Below is a small trained network, with its code and all its weights. Each question gives an input and a target symbol and asks what happens when units are switched off, that is, made to give their printed mean instead of their output.

import numpy as np


def w(rows, s, z=0):
    codes = np.array(rows[::2]) - 128.0
    scale = np.full(codes.shape[1], s)
    scale[-1] = z or s
    return codes * scale


def f(y):
    return np.maximum(y, 0)


def softmax(a):
    e = np.exp(a - a.max(-1, keepdims=True))
    return e / e.sum(-1, keepdims=True)


def log_softmax(a):
    a = a - a.max(-1, keepdims=True)
    return a - np.log(np.exp(a).sum(-1, keepdims=True))


def net(x, mask):
    ids = ['ΘΛΠΣΦΨΩαβγδεζμξτ'.index(c) for c in x.split()]
    T = len(ids)
    res = E[ids] + P[:T]
    r = res
    for j in range(2):
        rows = slice(2 * j, 2 * j + 2)
        q, k, v = (r @ M[0][rows].T for M in (Q, K, V))
        z = softmax(np.where(np.tri(T) > 0, q @ k.T / 2**0.5, -1e9)) @ v
        o = O[0][rows]
        res = res + np.where(mask[j], z, o[:, -1]) @ o[:, :-1]
    y = f(res @ A[0][:, :-1].T + A[0][:, -1])
    res = res + np.where(mask[2:6], y, B[0][:, -1]) @ B[0][:, :-1]
    return log_softmax(res[-1] @ U[:, :-1].T + U[:, -1])


Q, K, V, O, A, B = {}, {}, {}, {}, {}, {}
E = w([
[76,201,197,140],'Θ',
[128,30,142,186],'Λ',
[120,114,154,124],'Π',
[90,189,151,172],'Σ',
[136,191,155,52],'Φ',
[172,61,158,66],'Ψ',
[112,235,103,95],'Ω',
[249,126,178,150],'α',
[150,6,184,118],'β',
[207,105,76,46],'γ',
[150,125,69,118],'δ',
[148,169,84,201],'ε',
[124,104,210,86],'ζ',
[174,145,86,63],'μ',
[169,8,112,131],'ξ',
[105,66,181,195],'τ',
],0.016)
P = w([
[2,99,149,87],'0',
[89,140,91,139],'1',
[133,147,111,148],'2',
[143,149,131,145],'3',
[151,143,145,147],'4',
[157,146,158,145],'5',
],0.0092)
Q[0] = w([
[2,87,83,65],'h1',
[108,133,143,160],'h1',
[147,139,165,162],'h2',
[100,135,102,158],'h2',
],0.018)
K[0] = w([
[252,164,147,187],'h1',
[105,137,108,162],'h1',
[114,115,187,118],'h2',
[102,128,84,162],'h2',
],0.019)
V[0] = w([
[11,68,8,109],'h1',
[40,190,108,93],'h1',
[233,153,74,84],'h2',
[99,87,117,17],'h2',
],0.013)
O[0] = w([
[9,47,97,96,253],'h1',
[55,195,129,97,219],'h1',
[193,151,64,106,83],'h2',
[114,101,164,45,206],'h2',
],0.011,0.004)
A[0] = w([
[167,88,131,22,118],'n1',
[70,122,104,253,50],'n2',
[84,95,195,197,213],'n3',
[57,121,59,112,4],'n4',
],0.012,0.0031)
B[0] = w([
[241,151,181,100,242],'n1',
[245,207,110,107,195],'n2',
[111,55,116,252,255],'n3',
[103,159,69,83,227],'n4',
],0.011,0.0098)
U = w([
[84,172,203,157,133],'Θ',
[142,74,82,139,78],'Λ',
[85,100,142,113,254],'Π',
[110,161,125,153,142],'Σ',
[110,174,195,92,224],'Φ',
[162,101,204,90,74],'Ψ',
[85,156,111,93,114],'Ω',
[186,149,156,151,210],'α',
[143,66,196,132,44],'β',
[178,107,97,76,15],'γ',
[118,88,47,76,117],'δ',
[156,146,67,134,105],'ε',
[102,125,255,129,88],'ζ',
[143,117,90,69,92],'μ',
[153,41,82,93,142],'ξ',
[143,106,132,175,45],'τ',
],0.01,0.0083)

Each question gives the input, a string of symbols that net reads in full, and the target symbol t.
The units are the heads (2 rows each of Q, K, V and O) and the neurons (one row each of A and B). Each row of codes is followed by its name. A weight is (code - 128) times the scale printed after its matrix; where a second scale follows, it is the last column's (O, A, B and U).
mask holds one flag per unit, heads first, then neurons. A switched-off unit (its flag False) gives its mean, the last column of its rows in O or B, instead of its output. The means were averaged over made-up inputs and are rounded, as every weight is.
A unit's drop is (log p(t) with every unit on - log p(t) with that unit switched off) / (log p(t) with every unit on - log p(t) with every unit switched off).
The circuit of an input: a set's keep is (log p(t) with only the set's units on - log p(t) with every unit switched off) / (log p(t) with every unit on - log p(t) with every unit switched off). Starting from all 6 units, units are removed one at a time, each time the one whose removal leaves the highest keep (on an exact tie, the one counted first), for as long as the keep stays at least 0.8.
circuit, biggest first: the units of the circuit, biggest drop first
unit that matters most: the unit with the biggest drop
top k neurons: the k neurons with the biggest drops, biggest first
heads that matter: for each layer, one digit per head in row order, 1 if its drop is at least 0.15 and else 0, layers parted by /
drop when u is switched off: that unit's drop, to one decimal
input ξ Π β μ Σ α, target ξ: circuit, biggest first	h1
input β α Π ε ζ, target β: circuit, biggest first	h1, n3, h2, n4
input Φ Σ Λ ξ Θ, target Θ: circuit, biggest first	h1, h2, n3
input ζ Ψ Φ ξ β, target β: circuit, biggest first	n3, h2, n4
input α Π Σ, target α: circuit, biggest first	n2, h2
input Φ Π Ψ ζ, target ζ: circuit, biggest first	n4, n2, h2
input Ψ Φ ε, target ε: circuit, biggest first	n2, h2, n1
input Φ α Θ ξ Φ Ψ, target Φ: circuit, biggest first	h1, n3
input Ω α β Ψ Σ, target Ω: circuit, biggest first	h1, n4
input δ Σ ε, target ε: circuit, biggest first	n2, h2, h1
input Ψ α τ Ψ, target Ψ: circuit, biggest first	n1, h2, n3, n4
input τ Ω α τ, target τ: top 3 neurons	n3, n2, n1
input α β Φ, target α: top 2 neurons	n4, n1
input Φ Φ β Π ζ Θ, target Θ: unit that matters most	h1
input Ψ ξ α, target Ψ: top 2 neurons	n1, n3
input ξ Σ Π Φ Π γ, target γ: circuit, biggest first	n1, h2, n3
input Ω ξ α ξ ξ Φ, target Ω: heads that matter	10
input ξ ζ ε Ψ τ, target τ: top 2 neurons	n3, n2
input Φ Π δ, target δ: top 2 neurons	n4, n1
input α τ Λ, target α: unit that matters most	n2
input α Φ Φ Φ Φ γ, target α: top 2 neurons	n1, n4
input α Ψ Φ Π Ψ β, target α: drop when n2 is switched off	-0.3
input Π Λ α, target Π: drop when n2 is switched off	0.1
input Ω α Φ ζ β Ω, target Ω: drop when n4 is switched off	0.2
